Below are the code and all the weights of a small trained network. Each question names an input and a target symbol and asks about switching units off, where a switched-off unit gives its printed mean instead of its output.

import numpy as np


def w(rows, s, z=0):
    codes = np.array(rows[::2]) - 128.0
    scale = np.full(codes.shape[1], s)
    scale[-1] = z or s
    return codes * scale


def softmax(a):
    e = np.exp(a - a.max(-1, keepdims=True))
    return e / e.sum(-1, keepdims=True)


def log_softmax(a):
    a = a - a.max(-1, keepdims=True)
    return a - np.log(np.exp(a).sum(-1, keepdims=True))


def net(x, mask):
    ids = ['αβγδζηθλμξπστφψω'.index(c) for c in x.split()]
    T = len(ids)
    res = E[ids] + P[:T]
    u = 0
    for l in range(3):
        r = res
        for j in range(2):
            rows = slice(2 * j, 2 * j + 2)
            q, k, v = (r @ M[l][rows].T for M in (Q, K, V))
            z = softmax(np.where(np.tri(T) > 0, q @ k.T / 2**0.5, -1e9)) @ v
            o = O[l][rows]
            res = res + np.where(mask[u + j], z, o[:, -1]) @ o[:, :-1]
        u += 2
    return log_softmax(res[-1] @ U[:, :-1].T + U[:, -1])


Q, K, V, O = {}, {}, {}, {}
E = w([
[29,77,213,154],'α',
[12,103,177,111],'β',
[149,45,101,119],'γ',
[18,124,175,124],'δ',
[23,121,173,130],'ζ',
[160,180,68,137],'η',
[169,60,108,135],'θ',
[172,63,122,138],'λ',
[184,145,109,175],'μ',
[35,127,169,120],'ξ',
[171,55,111,132],'π',
[160,159,88,154],'σ',
[180,93,194,233],'τ',
[177,156,94,162],'φ',
[162,24,2,49],'ψ',
[184,142,110,176],'ω',
],0.017)
P = w([
[54,119,36,251],'0',
[52,119,55,227],'1',
[57,114,55,186],'2',
[76,108,65,156],'3',
[90,107,74,128],'4',
[106,108,88,107],'5',
[118,106,102,86],'6',
[129,106,121,71],'7',
[136,104,142,57],'8',
[142,101,168,45],'9',
[142,97,199,36],'10',
[146,100,215,28],'11',
],0.011)
Q[0] = w([
[74,76,109,158],'L0H1',
[106,91,78,192],'L0H1',
[115,139,119,254],'L0H2',
[132,101,166,118],'L0H2',
],0.0076)
K[0] = w([
[112,16,129,56],'L0H1',
[166,95,102,247],'L0H1',
[150,213,173,79],'L0H2',
[109,253,66,189],'L0H2',
],0.0062)
V[0] = w([
[166,92,186,127],'L0H1',
[227,175,157,21],'L0H1',
[160,254,209,96],'L0H2',
[66,115,42,229],'L0H2',
],0.0081)
O[0] = w([
[145,116,206,98,116],'L0H1',
[139,170,255,132,11],'L0H1',
[139,128,155,175,15],'L0H2',
[163,137,54,99,252],'L0H2',
],0.013)
Q[1] = w([
[64,131,159,152],'L1H1',
[90,160,137,166],'L1H1',
[182,131,115,2],'L1H2',
[163,145,116,131],'L1H2',
],0.013)
K[1] = w([
[127,85,125,130],'L1H1',
[64,211,87,223],'L1H1',
[211,76,207,53],'L1H2',
[2,152,186,82],'L1H2',
],0.0095)
V[1] = w([
[210,147,153,109],'L1H1',
[108,37,118,142],'L1H1',
[88,60,186,115],'L1H2',
[249,102,169,190],'L1H2',
],0.014)
O[1] = w([
[67,108,124,102,55],'L1H1',
[145,250,15,84,232],'L1H1',
[117,31,58,97,22],'L1H2',
[153,199,111,65,4],'L1H2',
],0.012,0.026)
Q[2] = w([
[174,184,137,58],'L2H1',
[124,101,98,140],'L2H1',
[3,154,101,100],'L2H2',
[173,119,46,124],'L2H2',
],0.0073)
K[2] = w([
[99,89,145,82],'L2H1',
[164,97,85,99],'L2H1',
[164,84,101,105],'L2H2',
[95,51,174,2],'L2H2',
],0.0075)
V[2] = w([
[81,87,131,136],'L2H1',
[192,3,226,105],'L2H1',
[181,177,189,212],'L2H2',
[20,222,169,15],'L2H2',
],0.0069)
O[2] = w([
[82,151,87,125,99],'L2H1',
[183,178,62,156,1],'L2H1',
[113,96,118,1,124],'L2H2',
[48,120,87,160,101],'L2H2',
],0.0083,0.058)
U = w([
[207,143,9,32,137],'α',
[132,18,52,65,151],'β',
[90,69,132,160,39],'γ',
[150,181,134,254,78],'δ',
[142,158,122,191,253],'ζ',
[125,127,174,108,139],'η',
[125,135,149,101,39],'θ',
[97,87,137,129,129],'λ',
[119,155,133,145,101],'μ',
[100,86,140,146,172],'ξ',
[115,163,123,158,86],'π',
[89,93,156,131,110],'σ',
[77,184,102,135,103],'τ',
[98,129,159,97,109],'φ',
[92,155,213,170,132],'ψ',
[116,136,176,111,166],'ω',
],0.014,0.004)

Each question gives the input, a string of symbols that net reads in full, and the target symbol t.
The units are the heads (2 rows each of Q, K, V and O). Each row of codes is followed by its name. A weight is (code - 128) times the scale printed after its matrix; where a second scale follows, it is the last column's (O and U).
mask holds one flag per head, layer by layer. A switched-off head (its flag False) gives its mean, the last column of its rows in O, instead of its output. The means were averaged over made-up inputs and are rounded, as every weight is.
A unit's drop is (log p(t) with every unit on - log p(t) with that unit switched off) / (log p(t) with every unit on - log p(t) with every unit switched off).
The circuit of an input: a set's keep is (log p(t) with only the set's units on - log p(t) with every unit switched off) / (log p(t) with every unit on - log p(t) with every unit switched off). Starting from all 6 units, units are removed one at a time, each time the one whose removal leaves the highest keep (on an exact tie, the one counted first), for as long as the keep stays at least 0.8.
units of the circuit, in order: the units of the circuit, biggest drop first
unit that matters most: the unit with the biggest drop
heads that matter: for each layer, one digit per head in row order, 1 if its drop is at least 0.15 and else 0, layers parted by /
drop of u: that unit's drop, to one decimal
input λ τ θ, target α: heads that matter	00 / 10 / 01
input π ψ π μ λ τ η δ, target τ: heads that matter	00 / 01 / 11
input γ γ λ, target α: unit that matters most	L2H2
input σ ψ ψ η, target δ: heads that matter	01 / 00 / 00
input α τ τ τ, target α: heads that matter	00 / 01 / 01
input τ τ λ τ α δ, target τ: heads that matter	00 / 01 / 01
input α ψ ξ, target ψ: heads that matter	11 / 11 / 11
input φ τ τ φ ψ δ, target ψ: heads that matter	10 / 01 / 00
input ξ ψ γ σ τ τ ζ, target τ: units of the circuit, in order	(L2H2, L1H2)
input φ λ β η, target γ: heads that matter	00 / 01 / 00
input γ τ ω τ ψ ξ ξ ζ ψ δ, target ψ: units of the circuit, in order	(L0H1, L2H2)
input λ δ τ δ τ σ ψ φ, target δ: heads that matter	00 / 00 / 01
input τ τ α, target τ: heads that matter	00 / 01 / 11
input φ τ ψ τ τ α η σ ψ γ ψ, target β: units of the circuit, in order	(L1H1, L0H1)
input σ β τ γ τ τ α ψ τ, target δ: units of the circuit, in order	(L2H2, L2H1)
input τ η ψ σ ζ, target ψ: unit that matters most	L1H2
input τ ψ π, target α: heads that matter	00 / 11 / 01
input γ ψ τ τ α τ α γ τ β α η, target β: heads that matter	00 / 01 / 00
input ζ β δ ξ α τ, target β: units of the circuit, in order	(L1H1, L2H2, L0H1, L2H1)
input φ τ λ ψ τ α μ θ φ α τ, target β: unit that matters most	L1H2
input ψ ω τ π τ τ τ ψ β, target ψ: units of the circuit, in order	(L2H2, L0H1)
input θ η ζ τ ζ α γ φ ψ α, target ψ: units of the circuit, in order	(L0H1, L2H2)
input η ψ ψ σ σ λ τ τ, target α: heads that matter	00 / 01 / 11
input τ α ψ ψ ζ, target ψ: units of the circuit, in order	(L1H2, L0H2, L2H2)
input π δ λ τ τ τ τ α ω, target β: drop of L2H1	0.0
